Below are the code and all the weights of a small trained network. Each question names an input and a class and asks about switching units off, where a switched-off unit gives its printed mean instead of its output.

import numpy as np


def w(rows, s, z=0):
    codes = np.array(rows[::2]) - 128.0
    scale = np.full(codes.shape[1], s)
    scale[-1] = z or s
    return codes * scale


def f(y):
    return np.maximum(y, 0)


def log_softmax(a):
    a = a - a.max(-1, keepdims=True)
    return a - np.log(np.exp(a).sum(-1, keepdims=True))


def net(x, mask):
    res = np.array(x, float).reshape(1, 2) / 4 @ E
    y = f(res @ A[0][:, :-1].T + A[0][:, -1])
    res = res + np.where(mask, y, B[0][:, -1]) @ B[0][:, :-1]
    return log_softmax(res[-1] @ U[:, :-1].T + U[:, -1])


A, B = {}, {}
E = w([
[131,35,94,36,99,49,63,130,25,220],'x0',
[174,233,246,82,130,133,200,60,105,249],'x1',
],0.015)
A[0] = w([
[158,133,109,220,128,187,171,154,145,25,147],'N1',
[207,168,223,83,108,146,180,56,126,199,128],'N2',
[55,67,47,101,158,82,76,202,182,88,254],'N3',
[140,111,118,104,95,59,59,135,56,162,123],'N4',
[115,119,60,201,76,166,77,135,159,44,26],'N5',
[98,148,99,224,129,174,96,168,224,52,128],'N6',
[72,204,65,174,110,178,123,118,254,5,141],'N7',
],0.0082,0.0043)
B[0] = w([
[127,111,139,76,162,249,165,191,205,162,222],'N1',
[177,185,198,174,136,63,89,115,203,175,236],'N2',
[187,39,166,133,97,143,217,46,78,113,238],'N3',
[105,186,108,106,101,41,96,204,129,42,206],'N4',
[134,170,132,183,137,143,106,68,210,191,207],'N5',
[92,173,112,72,187,113,147,149,227,168,234],'N6',
[105,78,192,109,154,187,138,155,200,134,254],'N7',
],0.012,0.021)
U = w([
[137,119,92,122,103,96,147,108,8,78,254],'0',
[172,169,143,193,130,91,141,69,135,182,107],'1',
[106,138,118,95,151,189,155,143,155,137,34],'2',
[95,194,67,113,125,84,76,184,108,124,99],'3',
],0.015,0.004)

Each question gives the input, the list of numbers given to net, and the class t.
The units are the neurons (one row each of A and B). Each row of codes is followed by its name. A weight is (code - 128) times the scale printed after its matrix; where a second scale follows, it is the last column's (A, B and U).
mask holds one flag per neuron, in row order. A switched-off neuron (its flag False) gives its mean, the last column of its row in B, instead of its output. The means were averaged over made-up inputs and are rounded, as every weight is.
A unit's drop is (log p(t) with every unit on - log p(t) with that unit switched off) / (log p(t) with every unit on - log p(t) with every unit switched off).
The circuit of an input: a set's keep is (log p(t) with only the set's units on - log p(t) with every unit switched off) / (log p(t) with every unit on - log p(t) with every unit switched off). Starting from all 7 units, units are removed one at a time, each time the one whose removal leaves the highest keep (on an exact tie, the one counted first), for as long as the keep stays at least 0.8.
units of the circuit, in order: the units of the circuit, biggest drop first
top k neurons: the k neurons with the biggest drops, biggest first
drop of u: that unit's drop, to one decimal
input [-6,5], class 1: units of the circuit, in order	(N2)
input [0,1], class 1: top 2 neurons	(N1 N4)
input [5,4], class 3: units of the circuit, in order	(N3 N4)
input [7,5], class 3: top 3 neurons	(N4 N3 N5)
input [3,-7], class 1: top 2 neurons	(N5 N3)
input [7,1], class 3: top 2 neurons	(N4 N3)
input [6,1], class 3: top 2 neurons	(N3 N4)
input [2,1], class 3: top 2 neurons	(N3 N5)
input [5,2], class 3: drop of N3	0.2
input [1,-2], class 0: drop of N7	0.2
input [8,-5], class 0: drop of N4	0.0
input [3,0], class 0: drop of N2	0.1
